What can hang from each mark
H: R
R: D J
Q: F
X: B F P
F: D Q
Y: C H P Q
G: M P T
P: G M X Y
T: F J Y
J: M T
D: F X
M: F X
B: F H X

Known rows, with every way that one mark hangs from another
R(D(F) J(M T)): [ 107  -46 -405   14  -18  -23  102  218 -225 -587 -280  266   17  -72
  140  -74   84 -128    9 -147  225 -123  327   59  -10 -137 -397    7
   -9  -23  251   17  120  -21  303 -134 -422   28  323 -157 -130  130
  401   44  -82 -207   -2]
B(F(Q) H(R) X(P(M))): [-193 -240 -116  125  363  -30   -4  197 -528    4  -68 -171  -93  216
 -181  -32  341 -231 -161  194  175   76  245  171   63  136 -239  264
  -52    9   92  270 -438  182  184 -192   57  -55  231   18  -43   76
  313  -91 -249    5 -187]
M(F(D(X(B)) Q)): [-108 -121 -215  102   -8  -54 -138  265 -263 -371 -191   65  -75  158
   99   -7  109 -245  132  179 -103  -68   92   43  223 -163  -54  -51
 -148  -84  -49  266  -34  103  -92   23 -163 -126  190 -138   -5   63
  481 -199 -305 -122  -45]
T(J(M(X)) Y(C)): [ 147 -153 -319   82  -57   66 -136  266 -248 -282 -176  342 -126   74
  -92 -289   90 -490  290   14  328 -317  415  128  -74  -11 -447  268
  103   31  128    4  -11 -233  141  208  -42 -131  234 -149  101  177
  275  154 -243   38  -93]
H(R(D(F(Q) X(B)))): [-163 -111 -348  -18   49   75  112  222 -371 -382 -249  120  114   97
  218   99  173 -104 -138   -9  -70  -61   52  107  340  -81 -262  -22
  -23  -39  125  196 -107   85  105 -103 -358   41  242 -116   14   27
  406   32 -252 -102  -10]
P(M(X(F))): [ 110 -170  -77  -59  -44   29  -94  283 -203 -160 -222   11 -100   41
 -160 -130  122 -323   81  162   47 -203  211   65  -45   24 -163  -13
  109  -74   19   39   71   22  -12  -64  -62  -86  -10 -239  -32   38
  286   54 -355   27  -63]
M(X(P(Y(C H)))): [ -57 -210 -232  122   29    3 -148  129 -385  -30 -115  119  -89   88
  -96 -158  325 -423   38  114   49 -179  131   47  -76  -10 -148   52
  185    5  156   55 -108 -130 -143   16 -224  -91  107 -188  130   53
  166  111 -251   20 -120]
F(D(X(B)) Q): [-171 -126 -215   64  -37   18   62  234 -400 -317 -177  154   22  138
  120    1  197 -212  205   89  -86  -37   28   47  189 -188 -159    6
 -145  -73  -24  273 -137   60 -105   44 -166   58  218 -185  -86   32
  483  -81 -273 -191 -137]
Q(F(D(X(B P(G M))))): [ 108 -273  -63  -44 -120  -26  148  237 -212 -278 -331 -129 -164  101
  -77 -143  174 -258  146  181  -82 -150   35   53 -109 -100 -145  -95
  -89 -147  -52   88   32   45 -250    3 -156  139   76  -71  -82  -23
  295  -67 -222 -185   -3]
X(B(H) F(Q) P): [  77 -274   57  216   72 -157  -80  340 -321 -197  114 -167  -55  266
   97   12  329 -166   14  273  123  132   68   31  330   10 -110  100
  134  -29   29  134 -399  153  -19 -152   60  -30  152  -31 -232   21
  506 -162 -340   47   75]
P(G(M) X): [ 229 -145  -97 -102   53  -40   50  191 -332  -74 -398  -44 -168   53
 -192 -195   79 -255  188   69  -92 -308  142   10 -253 -160  -90   48
   43  -88 -143 -148   31   -2 -104  -10  -41  100  -33 -415  -28  -10
  145   65 -233   26 -124]
D(X(B P(Y))): [  99  -85  -89  110  -15  -94   69  230 -356 -214  -63  120    8  113
    6    2  286 -263   -4  234   24  -52   -5   31  143 -131 -118   61
  146   63   91   83 -222  -61 -142  -15 -257   93  223 -112  -22 -178
  245    2 -345    6    1]
B(F(D(X) Q) H(R)): [-240 -157 -319  124  389  132   -1  243 -477 -194  -93  -21  -32  243
   69   95  298 -117  -42   96  -19   23  114  160  202    6 -232  119
 -231 -107   14  480 -397  161  -39  -96  -69  -59  269   44  100  237
  446 -164 -163 -169 -179]
T(F(D Q) Y(C)): [  27 -231 -321  143    1    6 -218  203 -279 -401 -274  211   40   99
  -14 -301  112 -424  348 -149   42 -153  364  209  169  107 -364  113
  -53 -117   28  194 -129 -128  -52  288    0   32  133  -82  -51  204
  277 -153 -177  -92  -76]
G(M(F(Q) X(B P)) T): [  27 -199   68   96 -202 -156  -52  159 -237 -157 -148  -88  -47  278
 -146 -125  -20 -298  111  343 -230 -135  119  -28   -5 -228   -5  -66
  217   44 -136   70   49   68  196  -28   -7 -264   12 -251   70   44
  335  -53 -285  133    6]
H(R(J(T(F)))): [ 145 -236 -482  146  293  124   24   96 -266 -424 -158  111  -39  155
  -44  -93  126  -69  -35 -178  109 -126  282   58   98  -42 -584  127
  -20  -24  197  111  -49  -30  142 -155 -233   48  277 -157  100  286
  418   40 -158  -88  -19]
J(M(F(D Q) X(B))): [-189  -64 -103    3 -205  -69 -154  271 -134 -383 -142  217 -147   98
  114  -47   98 -287  197  353   23 -206  291   15   71 -149  -30   46
 -109  -33  -99  249  -19  112   45  -96 -114 -163  156 -198   -4  176
  559 -171 -250  -53  -78]
R(D(X(P))): [ -34 -128 -163 -107  -98   73   59  259 -369 -256 -289   78   33  -45
   69  -77  256 -383  -24  118   55  -21  -28   29  107 -110 -226  -17
  -11  -35  233  128 -155  -39  -35  -94 -332   87  179 -197   12 -172
  195   46 -189 -133  -92]
Q(F(D(X))): [   2 -183 -200  -13   -2   92   52  290 -202 -325 -316   46  -97  111
   -9 -112  179 -235  137  109  -20 -100   -3  160  -39 -106 -265   -6
 -160 -103   71  265   -4  -56 -297   36 -235  109  129  -12    0   80
  378   17 -236 -182  -85]
H(R(J(M(X) T))): [   4 -138 -430   77  178  147   50  135 -244 -357 -152  213  -79  116
  -23  -80  161  -84  -20  -59  152 -192  308   30  -25 -124 -492  139
  -34    2  151  114  -25    7  242 -185 -250  -21  277 -235  137  301
  472   96 -134  -70  -83]
Y(P(G(T))): [ 249 -233 -212   17   51   35  -53  149 -417 -308 -131  256 -140   65
 -274 -188  243 -258   82  -42  -60   45  186  -15  -75  -67 -382   23
   97    2  -33 -103   74 -303  -93  -43 -316   63  193 -303    0   13
  133  179 -107  -49  -24]
M(X(B F(D Q))): [-150 -129 -113   60 -171  -16  -60  296 -274 -223 -118  117  -77  186
   57   34  159 -217   72  226  -42 -101  161   65  177  -99 -122  -14
  -14  -64  -41  282 -172  154  -11  -65    2 -151   79 -205  -88  127
  522 -114 -411  -32  -89]
X(B F(D Q) P(G)): [  55 -285   54   92  -99 -179  -26  238 -380 -206  -42 -120  -86  111
   62  -12  261 -273   45  159  -56   72  152  -68  126  -51  -76  -50
  -15 -129  -76   38 -215  219  -47  -98  102   14   22 -181 -251  -75
  364 -219 -194  -79   91]
Q(F(D(X(B(H(R)))))): [ -36 -226 -249   54   51  133  138  266 -205 -334 -230  -31  -96  242
   34  -55  237 -123   79  174  -28  -78  -35  180  153  -64 -274   15
 -172 -102   24  319 -174   63 -250  -70 -227   69  186   68   21  208
  492  -74 -288 -168  -61]
G(M P T(F(D(X)) J)): [ 409 -265   36  -57  -59  -77   75   98 -269 -350 -187  -44  115  128
 -208 -264 -105 -408  240  141 -197 -267  148   18 -239 -172 -337    8
   44   61  -70   74  182  -48   40   57  -21  -11   75 -191  171  104
  101  -93  -30  -43  -56]
P(G(M(X)) Y(C)): [ 141 -139 -308   52   41  -48  -74  144 -388  -97 -293  187 -103   54
 -222 -278  140 -388  133  -23  -70 -197  300   71 -150   40  -26   41
  181    2  -55 -154   46  -84  -71  159 -132 -129   90 -383   31   37
   21  171 -284   49  -40]
F(D(X(P(G Y))) Q): [-130 -168 -133   37   84  -75  -18  145 -448 -203 -206   77   29   30
   66  -98  235 -307  152    9 -157  -49   89   -9  -33 -161  -84  -11
 -133  -53  -37  191  -93    8 -112   93 -133   84  149 -236  -38  -90
  244 -101 -122 -180 -106]
Y(H P(G M)): [ 185 -362 -291   56  144   49 -144   67 -479 -285 -185  -62 -196   14
 -305 -257  316 -377  119 -153  -10  -71  220  -75  -59   89 -275  -27
   90 -248  -72 -332  255 -258 -218 -102 -366  110  147 -274   46  113
   58  116  -88 -132   13]
T(F(D Q) Y(P(G(M)))): [ 149 -211 -158   69  -69  -76 -249  133 -296 -516 -365   57   -7   36
 -139 -357   43 -370  337 -167 -103 -113  417   72   61   59 -327   45
  -78 -233 -230   53  -43 -164   40  148   32  124  140 -216  -22  174
  131 -230 -107  -93   44]
D(X(F P(G))): [ 127 -145   79  -18   60  -35  -21  353 -347 -200 -136  -74  -66   -3
  -23   10  241 -308  -80  155    3 -109   22  -54  -36 -112 -115  -57
   28  -79   63   91  -99   45 -147    2 -176  116   65 -166   40 -244
  194  -30 -200  -29  -19]
G(P(Y(C H))): [ 267 -220 -387  152  254  -61 -158  122 -462  -95  -95  127   25  103
 -182 -301  371 -401   95  -94   46  -15  160  162  -30   81 -213  113
  189   38  114 -138   36 -200 -264   96 -235  -62  232 -227   11  156
   63  141 -148  -10  -20]
B(H(R) X(F(Q) P)): [-177 -242  -38  146  292   30  -64  269 -422  -84   21 -121   -8  200
  -48  -43  382 -219 -169  178  190  110  108  150  226   99 -282  227
  -70   36  151  290 -470  203  113 -211  -23  -37  151    1  -39   78
  426 -108 -300   60 -146]
H(R(D J(M(F(Q) X)))): [-277 -151 -432  -31   61   73  -40  127 -214 -393 -257  162  -27  107
  100  -29  100 -129 -131   44   26 -162  319   58  164 -101 -325   62
 -161  -11  164  146  -20  105  288 -217 -238 -133  208 -267   88  270
  431  -19 -159 -104  -87]
D(F(Q) X(P)): [ -10  -67    9   55   91 -140  -20  328 -370 -318 -186   16   78   -2
  194   86  166 -148    6   76  -37 -170  -32   10  -15 -205  -72  -84
   99  -42   76  216  -32  -26  -47  136 -311  180  215  -55   -2 -225
  326   54 -206  -67  -32]
P(M(F X(B(H))) Y(C)): [  80 -177 -342  152  -11 -109 -162  191 -176 -165 -142  160 -166  229
 -174 -185  150 -319  116  253  -10 -224  307  163  128  103   55   11
  206   67  -38  -23   12   16  -43   71 -159 -341  132 -174  -32  164
  250  -72 -496   74  -27]
D(F X(B)): [ 129   16 -124   71  -30  -49  120  361 -309 -419 -163  151   38   54
  135  150  153  -99  -13  149   22 -186  -38   87  187 -156 -126  -86
  123  -36   62  179  -58    2 -140   56 -408  130  254    7  -30 -126
  405   60 -390  -47    4]
P(G(T) M X(B F) Y): [ 291 -218  -43   -9   51 -277  136   90 -255  -28 -118   91  -92  239
 -310  -89   74 -206   12  134 -290 -231  346   93  -84  -77  -12   27
  213  162 -232 -277  202   -6  -46    4   -9 -105 -180 -315 -265  -68
   94 -144 -348  146    6]
Y(C P(M(F) X) Q): [  23 -232 -389  -19  -23   12 -262  199 -247 -288 -224  312 -154   94
 -194 -230  169 -338  158   62  -61 -391  307  113 -196  -98 -194  -25
  207 -198   20 -247  168  -72  -79   69 -257  -43  117 -392  -45  166
   60   53 -186  -38 -140]

Rows
[-181 -118 -111   57   47    7  -78  289 -407 -189 -131  158    1   65
  -82  -60  240 -337  -10   79  131   85  189  175  113   22 -268  158
 -155    3  131  247 -190  109    8  -57  -44  -39   78 -120 -164    8
  393  -52 -330  -37 -183] => B(X(F(D Q)))
[-252 -435 -691  191  301  250  -33   10 -378 -302 -148   22   -1  204
  -33 -196  320 -304  -22 -264   -7 -289  216  181   32    4 -481    4
   -7 -344  288  -73  116   51 -254  -28 -343    1  164  -58  111  516
  254  111  -30 -239  -94] => Y(C H(R(J)) Q(F(D)))
[ 134 -229  -82  247  169 -108  -64  220 -290 -157  166  -63   11  263
   40   18  395 -172 -165  261   99  139  110  116  385  131 -166  141
  158   49   87   86 -465  138  -35 -245  -13  -86  107   60 -123   79
  353 -183 -343  127  152] => X(B(H(R)) F P(Y))
[  -6 -122 -141   96  212   86    0  293 -432 -152  -84  -43  -95  114
  -23   30  355 -278    8  247  111   12   30  123   43   10 -183   61
 -139 -116   93  400 -449   97 -183 -110  -94   -4  210  105   66   75
  302 -160 -168 -160 -163] => B(F(D(X(P))) H)
[ -40 -140   57   45   82  -69  -87  372 -343 -218  -86  -30   10   81
   79   49  224 -251  -40  161    5  -54   10   -6   58 -146 -116    8
   32  -39   94  191 -127   30  -66   39 -136   88  107 -141   -5 -196
  320  -32 -235  -18  -53] => D(X(F(Q) P))
[ 134 -151 -176    7 -217  -11 -140  184 -311 -370 -289   92 -226   56
 -196 -170  134 -281  142  155 -109  -97  196  -55  -46  -73 -116 -108
   -4 -189 -202  -58   -1  -25  -27  -92 -175  -60  157 -339   56  107
  190  -45 -237  -75   14] => Y(P(G(M(F(D) X(B)))))
[  36  -39 -306  106   81 -154   26  133 -343  -68 -127  297  -85  226
  -79   34  220 -185   26  199  -56 -111  229  225   37  -75 -114  194
   37  102  -14   81 -235  -35 -158  -52  -33  -57   70 -127 -170   76
  241 -128 -377   36 -109] => P(X(B(F(D))) Y)
[ 193 -280  -42  -26   28  -47   39   90 -342 -307 -255  -26   -6   79
 -180 -243   -5 -344  226  -30 -224 -134  254  -26  -95  -74 -218  -13
   10  -56 -148    6  142  -39  -28   28  -59   44   -3 -277   -8   50
  181  -31  -67  -59  -22] => P(G(M T(F(D Q))))
[ 100 -195 -421  119   37  125 -132  230 -267 -268 -299  181   29   88
 -112 -393  236 -454  245 -179  114 -164  271  294   40   26 -424   93
  115 -230  132   12  -74 -113 -150  214  -68  -15  176  -94  -81  250
  175   84 -203  -61    0] => T(Y(C Q(F(D))))
[-214 -201 -339   10  138   73   61  168 -350 -313 -208   18   78  117
  110   62  191 -103 -251  -29  -20  -51  120   43  212 -109 -358   -2
 -122  -42  247  133 -146  131  208 -162 -228   16  167 -203   45   65
  326  -20 -164 -127  -68] => H(R(D(X(F(Q) P)) J))
[ -15 -139 -186  119   63  -46  -54  177 -455  -48 -103  254  -31   31
 -203 -187  360 -442  -30  121  228   44  164  172  -34   65 -260  227
   92  146  269   42 -259  -91  -40    3 -190    6  162 -125  -87 -114
  136  134 -309   55 -162] => B(X(P(Y(C))))
[ 228 -164 -276   89  203 -164  -49   53 -397  -69  -98   47   65  175
 -135 -232  303 -302   74   17  -98 -226  184  155  -35 -129 -160  135
  252  -22  -27 -168   -3  -56 -252  -58 -127   -1  192 -316  -90  193
   92  -42 -232   47  -26] => G(P(X(B) Y(H Q)))
[ 122 -173 -162  -34 -140  -95   -9  184 -133 -177 -291   14 -194  162
 -114  -87   69 -244  209  315  -99 -308  150   92  -10 -124  -25  -43
  -33  -68 -130  -36   50  139  -92  -91  -45  -86  -64 -218 -135   93
  351 -227 -375  -28  -96] => P(M(F(D)) X(B))
[  20 -119 -252   56   65 -242   33   93 -318  -47 -195  170  -84  231
 -139  -34  130 -187  120  177 -140 -181  328  196  -32  -47   -9  149
   70   66 -136  -50  -40   16  -39   -5   59  -68    8 -215 -272   58
  214 -165 -380   19  -94] => P(M X(B(F(D Q))) Y)
